Facts:
Λ(kitam, brogre); Λ(kitam, zugafus); Λ(kitam, tremake)
Λ(kitam, motun); Λ(kitam, gruskek); Λ(grepleter, kostatir)
Λ(grepleter, vudru); Λ(grepleter, zoven); Λ(grepleter, brisan)
Λ(muroklem, pumok); Λ(muroklem, skadrepu); Λ(muroklem, sidrim)
Λ(flatror, madil); Λ(flatror, sidrum); Λ(flatror, rupliten)
Λ(pestum, detakle); Λ(pestum, vasur); Λ(pestum, liplin)
Λ(druves, flure); Λ(druves, zisal); Λ(druves, sidrim)
Λ(druves, tetrilis); Λ(druves, fesi); Λ(flozul, valos)
Λ(flozul, mito); Λ(flozul, stugen); Λ(flozul, dridridun)
Λ(flozul, vota); Λ(faklu, rilis); Λ(faklu, tiklos)
Λ(posto, repok); Λ(briplar, sasas); Λ(briplar, vastam)
Λ(flagevom, vutan); Λ(flagevom, grufin); Λ(doneti, kepin)
Λ(doneti, baro); Λ(doneti, melol); Λ(drudak, flure)
Λ(drudak, ganas); Λ(drudak, skuvul); Λ(drudak, nemel)
Λ(loze, ploguplo); Λ(loze, faregru); Λ(gemedral, tegrese)
Λ(gemedral, skadrepu); Λ(flapul, zugafus); Λ(flapul, libi)
Λ(flapul, bodu); Λ(flapul, kludal); Λ(fluzal, grodru)
Λ(fluzal, gedreplo); Λ(bimu, vadru); Λ(bimu, tonan)
Λ(bimu, skadrepu); Λ(bimu, gruskek); Λ(trazemus, zisal)
Λ(trazemus, tetrilis); Λ(breli, midal); Λ(kofos, floruklo)
Λ(kofos, naram); Λ(kofos, mobrobul); Λ(kofos, rotogrir)
Λ(vogriski, brofi); Λ(vogriski, noti); Λ(goplin, grufin)
Λ(goplin, kludal); Λ(goplin, dredis); Λ(brumi, skidrum)
Λ(nebrun, pevok); Λ(nebrun, zisal); Λ(plugrer, votrun)
Λ(plugrer, vastam); Λ(plugrer, tegrese); Λ(plugrer, vutan)
Λ(plugrer, mugal); Λ(plugrer, laflok); Λ(penu, metedri)
Λ(penu, pona); Λ(penu, broplu); Λ(penu, liplin)
Λ(penu, stobrik); Λ(penu, skurel); Λ(tavon, vorek)
Λ(tavon, kluminok); Λ(tavon, gufa); Λ(tavon, legrem)
Λ(belo, midal); Λ(grutris, lumun); Λ(grutris, zeklum)
Λ(grutris, buplun); Λ(grutris, naklaflis); Λ(flanares, braledis)
Λ(flanares, paflek); Λ(gribu, nagrel); Λ(gribu, brazu)
Λ(gribu, vegom); Λ(gribu, fesi); Λ(flalin, sasas)
Λ(flalin, stugen); Λ(flalin, tulel); Λ(plisibal, losu)
Λ(plisibal, rakam); Λ(bufi, pliklil); Λ(bufi, tremake)
Λ(bufi, stugen); Λ(bufi, brisan); Λ(dribrir, fiklu)
Λ(dribrir, stoske); Λ(dribrir, fitrira); α(poza, c)
α(rilis, a); α(rakam, a); α(kitam, a)
α(brofi, b); α(grepleter, d); α(kostatir, b)
α(muroklem, a); α(fiklu, d); α(buplun, c)
α(zaklar, c); α(melol, b); α(midal, c)
α(tiklos, a); α(grodru, d); α(skurel, b)
α(fuper, b); α(tegrese, d); α(salor, a)
α(brogre, c); α(notro, a); α(madil, b)
α(flatror, b); α(rerel, d); α(piru, b)
α(ganas, c); α(vutan, a); α(sidrim, a)
α(dibi, c); α(plugu, c); α(stistom, c)
α(kludal, a); α(fitrira, c); α(brisan, b)
α(pestum, d); α(druves, d); α(domer, d)
α(patur, d); α(zugafus, d); α(vegom, c)
α(tafil, a); α(flozul, c); α(paplun, b)
α(motun, b); α(mito, b); α(zeklum, d)
α(nemel, a); α(vastam, a); α(naram, a)
α(gomugro, c); α(valos, d); α(gatram, b)
α(stiples, b); α(faklu, b); α(libi, c)
α(pevok, a); α(vasur, d); α(stugen, d)
α(broplu, a); α(fasta, d); α(posto, d)
α(skidrum, c); α(sasas, d); α(drofak, d)
α(melom, a); α(naklaflis, c); α(nadras, d)
α(rotogrir, a); α(dridridun, d); α(repok, c)
α(briplar, a); α(flagevom, d); α(doneti, c)
α(grufin, b); α(dredis, a); α(drudak, a)
α(loze, b); α(gemedral, c); α(noti, d)
α(gruskek, c); α(zisal, b); α(zoven, b)
α(losu, a); α(nagrel, c); α(flapul, d)
α(pladuk, a); α(fluzal, a); α(gribak, b)
α(bradras, a); α(mobrobul, a); α(tremake, a)
α(pluflan, a); α(vota, c); α(faregru, d)
α(bimu, a); α(skuvul, a); α(vudru, b)
α(trazemus, a); α(braskur, b); α(grubrik, c)
α(kloflis, b); α(mugal, a); α(drostul, c)
α(paflek, c); α(skupleklem, a); α(breli, c)
α(kofos, d); α(klebol, a); α(floruklo, a)
α(vorek, c); α(vogriski, d); α(bodu, d)
α(zosta, d); α(tetrilis, d); α(tezi, d)
α(mivo, b); α(lumun, c); α(goplin, a)
α(brumi, c); α(tonan, d); α(nebrun, b)
α(plugrer, c); α(nedidrer, d); α(kluminok, d)
α(kluto, a); α(plutrus, d); α(penu, c)
α(sturedrem, b); α(skiklu, a); α(fesi, a)
α(tavon, a); α(belo, b); α(gavu, a)
α(gufa, a); α(ploguplo, c); α(vadru, b)
α(zunel, a); α(pufur, a); α(brosku, a)
α(brazu, c); α(rupliten, b); α(votrun, b)
α(grutris, c); α(legrem, d); α(metedri, b)
α(flanares, d); α(gribu, a); α(sidrum, d)
α(tulel, a); α(lagrik, c); α(stobrik, d)
α(flure, c); α(pliklil, a); α(datruk, d)
α(skadrepu, c); α(zefabri, d); α(liplin, b)
α(pumok, d); α(flalin, b); α(kepin, c)
α(pona, b); α(detakle, b); α(stoske, a)
α(plisibal, c); α(laflok, b); α(gedreplo, c)
α(baro, c); α(bufi, a); α(braledis, d)
α(dribrir, b); α(migror, d); α(braklu, c)
Ψ(poza, dribrir); Ψ(kitam, tezi); Ψ(zaklar, grodru)
Ψ(grodru, zunel); Ψ(fuper, domer); Ψ(salor, faregru)
Ψ(notro, sasas); Ψ(rerel, braledis); Ψ(piru, brisan)
Ψ(dibi, datruk); Ψ(stistom, flure); Ψ(kludal, gedreplo)
Ψ(brisan, muroklem); Ψ(domer, gomugro); Ψ(patur, poza)
Ψ(tafil, rupliten); Ψ(paplun, piru); Ψ(vastam, stugen)
Ψ(naram, rotogrir); Ψ(gomugro, plisibal); Ψ(gatram, kostatir)
Ψ(stiples, grufin); Ψ(pevok, kepin); Ψ(stugen, sturedrem)
Ψ(fasta, stoske); Ψ(skidrum, plutrus); Ψ(sasas, tulel)
Ψ(drofak, grubrik); Ψ(nadras, vastam); Ψ(rotogrir, zisal)
Ψ(repok, plugu); Ψ(briplar, sidrum); Ψ(grufin, gavu)
Ψ(dredis, kluminok); Ψ(gemedral, gribu); Ψ(gruskek, repok)
Ψ(zisal, braklu); Ψ(flapul, belo); Ψ(pladuk, sidrim)
Ψ(pluflan, gatram); Ψ(vota, pladuk); Ψ(faregru, tiklos)
Ψ(bimu, melol); Ψ(braskur, tafil); Ψ(grubrik, liplin)
Ψ(drostul, patur); Ψ(skupleklem, brosku); Ψ(kofos, mivo)
Ψ(klebol, flatror); Ψ(vogriski, gruskek); Ψ(zosta, brazu)
Ψ(tetrilis, vota); Ψ(tezi, kluto); Ψ(mivo, gemedral)
Ψ(nedidrer, melom); Ψ(kluminok, kloflis); Ψ(kluto, kludal)
Ψ(plutrus, trazemus); Ψ(skiklu, braskur); Ψ(gavu, kofos)
Ψ(zunel, dibi); Ψ(pufur, skidrum); Ψ(brosku, tetrilis)
Ψ(brazu, kitam); Ψ(rupliten, bufi); Ψ(legrem, zosta)
Ψ(metedri, pluflan); Ψ(gribu, nedidrer); Ψ(sidrum, drostul)
Ψ(tulel, zaklar); Ψ(flure, fasta); Ψ(datruk, paplun)
Ψ(zefabri, pufur); Ψ(kepin, pona); Ψ(pona, drofak)
Ψ(stoske, skiklu); Ψ(plisibal, skupleklem); Ψ(baro, briplar)
Ψ(braledis, fuper); Ψ(dribrir, vogriski); Ψ(braklu, salor)

Known rows:
sasas: [  7  19  14 -10  13   3  15  12 -21 -10 -17  -6  10 -18  10   7  -9   3
   5  -8  -9  -4   5   0  12  -1 -21]
trazemus: [  7 -33  -2  11 -14  21  -7  13   2  25 -11   3 -14  15   3 -19   3  19
   0  13  14  30   3  15 -15  12   5]
naklaflis: [-14   5  -2  -6   4   8   3   4 -16  -5   3  -6  -3   5   0   0  -8   5
  -3  10   1 -11  -9 -18  -1   4  -6]
nagrel: [ -7 -12  -1  -9  -5   7  -3   5 -20  -1   2   1   3   7   5  -9 -22   4
 -12  15  -7  -6  -8 -12  -3  -4  -1]
skiklu: [ 17  -4 -14  -4  -1  13   9  -1   7   6  -3 -11  -7   3  -3  -2   8  10
   6   0   5  13  -6  -2   5   8   2]
flatror: [-15  -1  14  26  -4  -1 -20   1  13   8   6  11 -15  13   5   4  17  -7
  10   7   8   8  -1  13 -14   5  -7]
breli: [-12   4  12   9  -6  -7  -6  -9  10  -6   5  16 -12  16   4   7   3  -7
  -1   9  -6  -9  -4  11  -5  -4  -4]
brisan: [-11  -4 -13   9   7 -25   7  10 -18  -1   9 -11  22  -9  -1  -8  11   1
  11  -6   4 -18   9 -20   2   4  16]
fasta: [-9  8  6 -3 -4 -6  0 -3 12 -1 -1  4  0  2 -2 -1 -2 -6 -9 -6 -3 -1  5  9
 -1 -6 -2]
brosku: [  7   3   5  -3  -7   9   0   9  19   9  -9  -1  -3  -3  -4  -4  11   0
   1 -23   5  14   2  17  -4  -1  -5]
zosta: [  2   5   4   0  -1  -7  -1 -12  12  -6   9   2   2  -3  -2  10  -9 -16
  -6  -4 -14  -1   5   2  -4  -3   7]
sidrum: [ -7   6  -6  -8  -1   7  10  10  -8  -1  -3  -6  -4   9   2 -10  -5   9
  -5   5  10  -8 -11  -5   8   5  -8]
salor: [ 20  -4 -14  -4   1  11   3   2   6   6  -4 -10  -9   6  -6  -6   6   9
   5   2   6  12  -7  -3   0  11   2]
fiklu: [ -9   4  -6  -6  -1   0   1   0  -6  -3   1 -10   7  -7  -4   0  -4   6
  -8  -2  -4  -6   2  -9  -2   3  -8]
vasur: [-12  16   2  -9  -5   4   0   2  12  -5   7  -7  -4  10  -7  -1   1 -14
  -2  -9  -7  -7  -8   6   3  -2  -2]
pumok: [  7 -15  -1   1  -3   6   0  12 -18   2  -5  -5   5   3   5 -10 -15  -1
  -5  15  -6  -1  -1   0   3  -3   6]
faregru: [-11   4  -1   5  -4   7   1   1  -1   4   4 -10  10 -11 -17   2   0   9
  -2  11   0 -14  -6  -1   9   7  -6]
skurel: [-17  12  -4  -2  -4  19  -5  -7   0   3  10 -13   5 -12 -21   5   3   6
  -1   3   6 -18 -16 -12  11   6  -9]

Rows:
No name comes twice in this set of rows, the named rows included.
[ -6  -2   4   3  11 -24   9 -10   3  -2 -23  25  -4  -4  18  -6   9  35
  -4  10  17   1   9  22  14   2  -9]	flapul
[ 27   9  -2 -26   9  24  11 -13   3  -9 -23   0 -18  -5   7   9  -7  14
   0  -3   3  11 -11   9  25  -2 -13]	notro
[  3 -35   3  12 -10   9 -20 -18  -2   5  -7  16 -16   7  11  -5 -16  14
 -11  32   0  17  -1  16  -9  -5   4]	druves
[  1 -13   1  -5   0   0   7  22 -30   0  -2  -5  12   0   8 -11 -19  -2
  -6  13 -11 -15  -4  -7   2  -8   9]	skadrepu
[ 29 -25   1  10  -7   8 -23 -28  20   5   4   6 -11  -5  -9  12  -7 -10
   2   2 -12  32  11  13 -15  -8  14]	gribu
[ -7  20  14  -2   9   5  13  27 -22  -2  -9  -2   3  -1  19   4  -2   6
   8  10  -3  -7  -6  -4   2   6 -26]	vota
[ 17 -29  -4   8  -6  13 -14 -20  11   8  -8   9  -8  -5  -4  -3  -4  22
  -8   6  11  29  10  14  -8   2   1]	drudak
[ -4   8   4 -10  -1 -10   4 -18  10  -8  -3   9  -2   1  -1   2  -7  -5
 -14  -8  -3  -8   2  11  10  -8  -1]	nadras
[ 30  -5 -14 -13   9  -6  14 -17  -3  -7  -8  -8   9 -16  -5   7  -9   3
   3 -13  -9   3   8  -9  16   0  10]	dredis
[ 12 -19  17   0 -13  44  -5  37 -17  24 -19 -22  10 -16   2 -13 -14   3
   1 -12   0  27   8  11 -18  -1  -6]	sidrim
[ -2  -3   1  15  -1   5 -16  -4 -12   2  10  -9   7 -12  -3  14  -1  -5
   6   7  -3   7   4 -19 -18   5  -1]	kloflis
[ 42 -13 -13  19  14 -10   5 -15   3   1  -4   3  -9  -6   9  18   8   8
  24  18  -4  21   9   7   2   9   8]	kitam

Now the same objects, written a new way:
Known rows:
braledis: [  2   7   4   3   9  23   1   3  -5  11 -10 -23   2   3]
grodru: [ -7  -2  -6   0  -4   2  21  -4 -16   4 -11  15  -9   7]
paplun: [ 12 -12  -8  -9  -6 -20   8   9  -5  -2   7  -2   0  11]
vutan: [-14   4 -13 -10  12  -1 -13   9   0   7  -3  12  -2  -8]
grubrik: [ 4  1  2 11 -1 -2  4  3  2 -4 -2  3 -6 -1]
kloflis: [  0  -2  -3   0  -7  -2  -1  -3  -5 -11  -2  -3   0   5]
rakam: [ -8  -3  -9   3   0   2   0   4   3   2  -4  -1 -13   9]
penu: [ -8   4  12   0   2  -5  23  -2  17 -20  13  -2   5 -12]
zosta: [ 0  4  0  0  0  6 10  2  1  0 -3  4  3 12]
plisibal: [  4  10  17  13   2   7  -1  -3  13 -11   4 -10   1   0]
bimu: [-10  23  14 -13   2 -13  -7  -2   8   1   9   9   0   5]
mito: [  5  -8   0   3   5   2 -15  -2 -17  -5  -4   7  -7  14]
gomugro: [  3   6  11  14   6  11  -4   2   5   0  -3 -14  -1  -4]
rilis: [ -8  -3  -8   3  -1   2   0   4   4   1  -4   0 -13   8]
flagevom: [ -2  19   4 -16  10  -1   6  -2   2  -7   4  12  12   0]
motun: [ -1  -1  -3  -5   6  -1 -17   1 -14  -2  -3  10   2   3]
nebrun: [ -2  14   7   0 -23 -13  -3  -6   0   1   0  -5   8   7]
grepleter: [ 12  16  14  -6   7   2   4  -8  -2 -11   5   7  -5  21]

Rows:
No name comes twice in this set of rows, the named rows included.
[-3 -5 -2  6  1 11 10  6 -2  6 -7  5  2 16]	legrem
[-12  -1   0   4  -1   0   2   5   7   3   5   2  -6  15]	gavu
[  2  11   6   1   8  20   2   0   0   5  -6 -20   3   3]	domer
[ 2 11 12 -2 -3  2 17 -4  7 -8  6  0  3 18]	kofos
[ 10   0  -8   0  17  12 -11   3 -16   4 -11  17  -7  16]	stugen
[-10   1   6  11  -5  -8  19  -9 -13   0  -6  18 -14  -5]	zaklar
[-2  2  1  2  1  6 11  4  2  2  0  6  5 17]	fasta
[  2   2   3  -4  -1   4  10   4   2  -3 -15   3   0  10]	patur
[  0  21  17  -8   8 -14   0  -4   7  -9  13  12   7 -12]	plugrer
[ -3  25  -1  -1 -21 -14  -2  -5  11   5  -1  -4  -5   7]	trazemus
[ -5  11   9  -3  -4  -6   9  -6  12 -10   8  -5 -13  14]	tavon
[ 2 -7 -4 15  0  3  2  6 -2  2 -7  4 -6 -2]	midal
[ 12  -2  -9  -8  -1 -10  18   8  -3   3   1   6  -2  13]	datruk
[-10  11 -15   8 -19  -7  -8   7   4  21 -12   0  -5   6]	fesi

